Here is a tiny trained network, its code and every weight. The questions are about switching its units off for an input and a target symbol, where a switched-off unit gives its printed mean instead of its output.

import numpy as np


def w(rows, s, z=0):
    codes = np.array(rows[::2]) - 128.0
    scale = np.full(codes.shape[1], s)
    scale[-1] = z or s
    return codes * scale


def f(y):
    return y / 2 * (1 + np.tanh(0.7978845608 * (y + 0.044715 * y**3)))


def softmax(a):
    e = np.exp(a - a.max(-1, keepdims=True))
    return e / e.sum(-1, keepdims=True)


def log_softmax(a):
    a = a - a.max(-1, keepdims=True)
    return a - np.log(np.exp(a).sum(-1, keepdims=True))


def net(x, mask):
    ids = ['ΠΩζησφ'.index(c) for c in x.split()]
    T = len(ids)
    res = E[ids] + P[:T]
    u = 0
    for l in range(3):
        r = res
        for j in range(3):
            rows = slice(2 * j, 2 * j + 2)
            q, k, v = (r @ M[l][rows].T for M in (Q, K, V))
            z = softmax(np.where(np.tri(T) > 0, q @ k.T / 2**0.5, -1e9)) @ v
            o = O[l][rows]
            res = res + np.where(mask[u + j], z, o[:, -1]) @ o[:, :-1]
        u += 3
        y = f(res @ A[l][:, :-1].T + A[l][:, -1])
        res = res + np.where(mask[u : u + 8], y, B[l][:, -1]) @ B[l][:, :-1]
        u += 8
    return log_softmax(res[-1] @ U[:, :-1].T + U[:, -1])


Q, K, V, O, A, B = {}, {}, {}, {}, {}, {}
E = w([
[121,131,170,105,139],'Π',
[160,134,171,73,142],'Ω',
[127,105,207,134,189],'ζ',
[134,160,150,59,97],'η',
[191,192,154,34,113],'σ',
[128,154,3,218,213],'φ',
],0.017)
P = w([
[7,21,149,78,198],'0',
[34,123,124,81,255],'1',
[61,88,114,101,210],'2',
[106,116,142,123,189],'3',
[123,129,153,131,149],'4',
[167,150,169,143,175],'5',
[184,139,152,138,161],'6',
[189,125,115,120,116],'7',
[186,100,105,116,91],'8',
[232,78,120,111,121],'9',
],0.0071)
Q[0] = w([
[92,211,105,85,157],'L0H1',
[61,99,135,255,138],'L0H1',
[41,133,70,109,111],'L0H2',
[70,39,100,153,209],'L0H2',
[166,188,80,123,34],'L0H3',
[83,139,85,133,67],'L0H3',
],0.0095)
K[0] = w([
[197,217,16,182,66],'L0H1',
[2,135,131,168,246],'L0H1',
[152,166,165,236,99],'L0H2',
[127,116,92,179,189],'L0H2',
[120,177,170,118,38],'L0H3',
[56,232,85,50,161],'L0H3',
],0.0084)
V[0] = w([
[78,87,199,209,122],'L0H1',
[112,168,144,202,160],'L0H1',
[150,163,97,38,156],'L0H2',
[103,184,103,98,255],'L0H2',
[80,128,204,107,107],'L0H3',
[116,132,132,150,209],'L0H3',
],0.009)
O[0] = w([
[208,160,40,140,78,43],'L0H1',
[184,47,135,124,87,102],'L0H1',
[96,140,21,173,5,220],'L0H2',
[156,142,35,51,168,254],'L0H2',
[48,240,73,202,123,138],'L0H3',
[81,253,162,40,41,191],'L0H3',
],0.0047,0.0093)
A[0] = w([
[227,122,13,159,142,148],'L0N1',
[88,91,84,84,89,40],'L0N2',
[93,152,9,73,78,151],'L0N3',
[107,228,231,98,139,85],'L0N4',
[180,170,52,144,96,178],'L0N5',
[118,214,2,247,215,110],'L0N6',
[120,201,164,27,78,47],'L0N7',
[55,49,136,119,101,1],'L0N8',
],0.0057,0.0048)
B[0] = w([
[241,65,146,166,247,177],'L0N1',
[156,110,168,154,159,107],'L0N2',
[228,83,210,123,255,254],'L0N3',
[55,33,91,121,89,220],'L0N4',
[206,121,166,165,155,190],'L0N5',
[131,185,82,124,254,193],'L0N6',
[75,92,159,204,172,241],'L0N7',
[171,145,120,135,242,94],'L0N8',
],0.0068,0.0044)
Q[1] = w([
[138,103,70,150,84],'L1H1',
[137,79,98,156,158],'L1H1',
[63,126,154,173,171],'L1H2',
[114,50,185,148,55],'L1H2',
[151,113,116,212,254],'L1H3',
[206,108,151,140,120],'L1H3',
],0.0083)
K[1] = w([
[149,83,181,78,160],'L1H1',
[32,79,3,60,111],'L1H1',
[35,107,139,109,100],'L1H2',
[14,195,71,51,205],'L1H2',
[138,224,128,55,85],'L1H3',
[155,124,190,110,167],'L1H3',
],0.0054)
V[1] = w([
[123,105,127,164,108],'L1H1',
[96,134,133,68,91],'L1H1',
[122,116,96,146,145],'L1H2',
[123,151,141,143,166],'L1H2',
[128,63,100,126,124],'L1H3',
[158,216,87,105,251],'L1H3',
],0.011)
O[1] = w([
[115,32,88,161,98,98],'L1H1',
[130,138,144,90,29,135],'L1H1',
[157,241,99,232,154,134],'L1H2',
[178,144,99,95,159,151],'L1H2',
[77,92,55,124,175,123],'L1H3',
[214,124,254,146,173,253],'L1H3',
],0.0078,0.024)
A[1] = w([
[45,153,92,171,138,74],'L1N1',
[143,200,149,12,125,174],'L1N2',
[147,58,173,64,143,109],'L1N3',
[99,114,67,124,159,157],'L1N4',
[102,136,119,114,37,87],'L1N5',
[81,116,119,161,34,4],'L1N6',
[149,127,81,99,130,204],'L1N7',
[186,141,79,155,103,57],'L1N8',
],0.011,0.0043)
B[1] = w([
[188,214,78,98,114,126],'L1N1',
[113,91,137,194,82,254],'L1N2',
[84,190,111,149,119,226],'L1N3',
[160,163,184,172,127,133],'L1N4',
[176,210,148,91,157,127],'L1N5',
[229,150,126,157,85,127],'L1N6',
[158,145,151,129,131,137],'L1N7',
[91,104,155,8,121,135],'L1N8',
],0.012,0.022)
Q[2] = w([
[90,144,87,112,47],'L2H1',
[154,118,92,117,127],'L2H1',
[112,75,152,111,135],'L2H2',
[121,185,139,173,157],'L2H2',
[120,50,125,122,151],'L2H3',
[110,125,113,146,8],'L2H3',
],0.015)
K[2] = w([
[109,3,61,115,102],'L2H1',
[67,96,175,120,87],'L2H1',
[149,40,160,147,153],'L2H2',
[139,175,118,162,170],'L2H2',
[115,85,138,61,131],'L2H3',
[34,119,186,159,59],'L2H3',
],0.012)
V[2] = w([
[110,114,75,123,114],'L2H1',
[122,111,198,137,63],'L2H1',
[50,150,132,182,117],'L2H2',
[38,68,170,105,112],'L2H2',
[43,231,254,91,115],'L2H3',
[145,148,91,169,96],'L2H3',
],0.0083)
O[2] = w([
[77,68,197,215,124,35],'L2H1',
[118,48,89,39,82,102],'L2H1',
[242,226,135,25,228,74],'L2H2',
[145,165,90,63,156,6],'L2H2',
[116,53,78,51,25,189],'L2H3',
[38,2,174,143,74,104],'L2H3',
],0.0056,0.023)
A[2] = w([
[39,77,137,147,73,8],'L2N1',
[106,43,95,116,224,148],'L2N2',
[192,138,76,99,239,250],'L2N3',
[137,70,86,238,149,187],'L2N4',
[115,129,221,144,115,44],'L2N5',
[53,113,116,105,124,39],'L2N6',
[4,130,97,183,194,194],'L2N7',
[30,2,130,79,154,33],'L2N8',
],0.0096,0.0023)
B[2] = w([
[67,128,18,195,133,185],'L2N1',
[96,192,102,107,74,140],'L2N2',
[104,136,160,169,68,183],'L2N3',
[150,136,153,73,85,220],'L2N4',
[129,146,92,128,180,250],'L2N5',
[75,169,150,178,153,136],'L2N6',
[229,218,74,100,179,150],'L2N7',
[2,215,130,143,170,146],'L2N8',
],0.0083,0.021)
U = w([
[1,160,206,118,99,130],'Π',
[137,94,209,114,18,254],'Ω',
[107,141,86,159,104,75],'ζ',
[105,135,85,163,108,93],'η',
[85,131,103,184,87,39],'σ',
[153,206,22,148,127,180],'φ',
],0.0065,0.0039)

Each question gives the input, a string of symbols that net reads in full, and the target symbol t.
The units are the heads (2 rows each of Q, K, V and O) and the neurons (one row each of A and B). Each row of codes is followed by its name. A weight is (code - 128) times the scale printed after its matrix; where a second scale follows, it is the last column's (O, A, B and U).
mask holds one flag per unit, layer by layer, with each layer's heads first. A switched-off unit (its flag False) gives its mean, the last column of its rows in O or B, instead of its output. The means were averaged over made-up inputs and are rounded, as every weight is.
A unit's drop is (log p(t) with every unit on - log p(t) with that unit switched off) / (log p(t) with every unit on - log p(t) with every unit switched off).
most important unit: the unit with the biggest drop
k most important neurons: the k neurons with the biggest drops, biggest first
k most important neurons of layer l: the k neurons of layer l with the biggest drops, biggest first
which heads matter: for each layer, one digit per head in row order, 1 if its drop is at least 0.15 and else 0, layers parted by /
input φ σ ζ Π, target σ: most important neuron => (L1N2)
input σ η Π ζ φ ζ, target φ: which heads matter => 000 / 100 / 101
input η ζ σ σ φ ζ Π σ Ω, target σ: which heads matter => 100 / 000 / 011
input σ Ω Ω σ Π σ φ ζ η, target φ: 4 most important neurons => (L1N3, L0N1, L2N7, L0N5)
input Π η σ Π Π η φ Π, target φ: 2 most important neurons => (L2N7, L0N1)
input φ η ζ σ ζ φ Ω φ σ ζ, target φ: which heads matter => 100 / 100 / 101
input η σ σ σ φ ζ σ η Π, target σ: which heads matter => 100 / 000 / 011
input σ σ σ, target Ω: 2 most important neurons => (L0N3, L2N5)
input σ ζ Π φ Π σ Ω σ, target σ: which heads matter => 101 / 000 / 011
input η η φ ζ σ, target φ: 2 most important neurons => (L0N3, L0N1)
input φ ζ Π Ω Π φ, target Ω: 2 most important neurons of layer 1 => (L1N3, L1N4)
input σ η φ σ σ σ ζ, target σ: 3 most important neurons => (L2N1, L1N3, L0N1)
input Π φ η, target φ: 2 most important neurons => (L2N7, L1N3)
input φ Ω ζ φ ζ ζ φ φ σ η, target Π: most important neuron => (L1N8)
input η σ ζ Π σ Ω ζ φ η Ω, target φ: 2 most important neurons of layer 0 => (L0N3, L0N1)
input η ζ φ σ, target φ: 2 most important neurons of layer 0 => (L0N7, L0N1)
input Π σ Ω σ Π φ σ Π ζ, target σ: 3 most important neurons of layer 1 => (L1N8, L1N3, L1N2)
input η η η Π φ Π, target φ: 4 most important neurons => (L1N2, L1N3, L2N7, L2N5)
input φ ζ Π Ω σ σ, target σ: 3 most important neurons => (L2N1, L1N2, L0N1)
input ζ φ Ω Π ζ Π ζ σ η, target σ: most important unit => L0H3
input Ω Π φ σ σ Π Ω, target σ: which heads matter => 101 / 000 / 011
input ζ ζ ζ Ω ζ σ, target Π: 4 most important neurons => (L0N4, L0N1, L0N7, L0N6)
input φ ζ Ω, target φ: which heads matter => 100 / 111 / 100
input φ ζ ζ φ η φ σ ζ ζ φ, target Ω: 3 most important neurons => (L2N3, L2N5, L1N3)
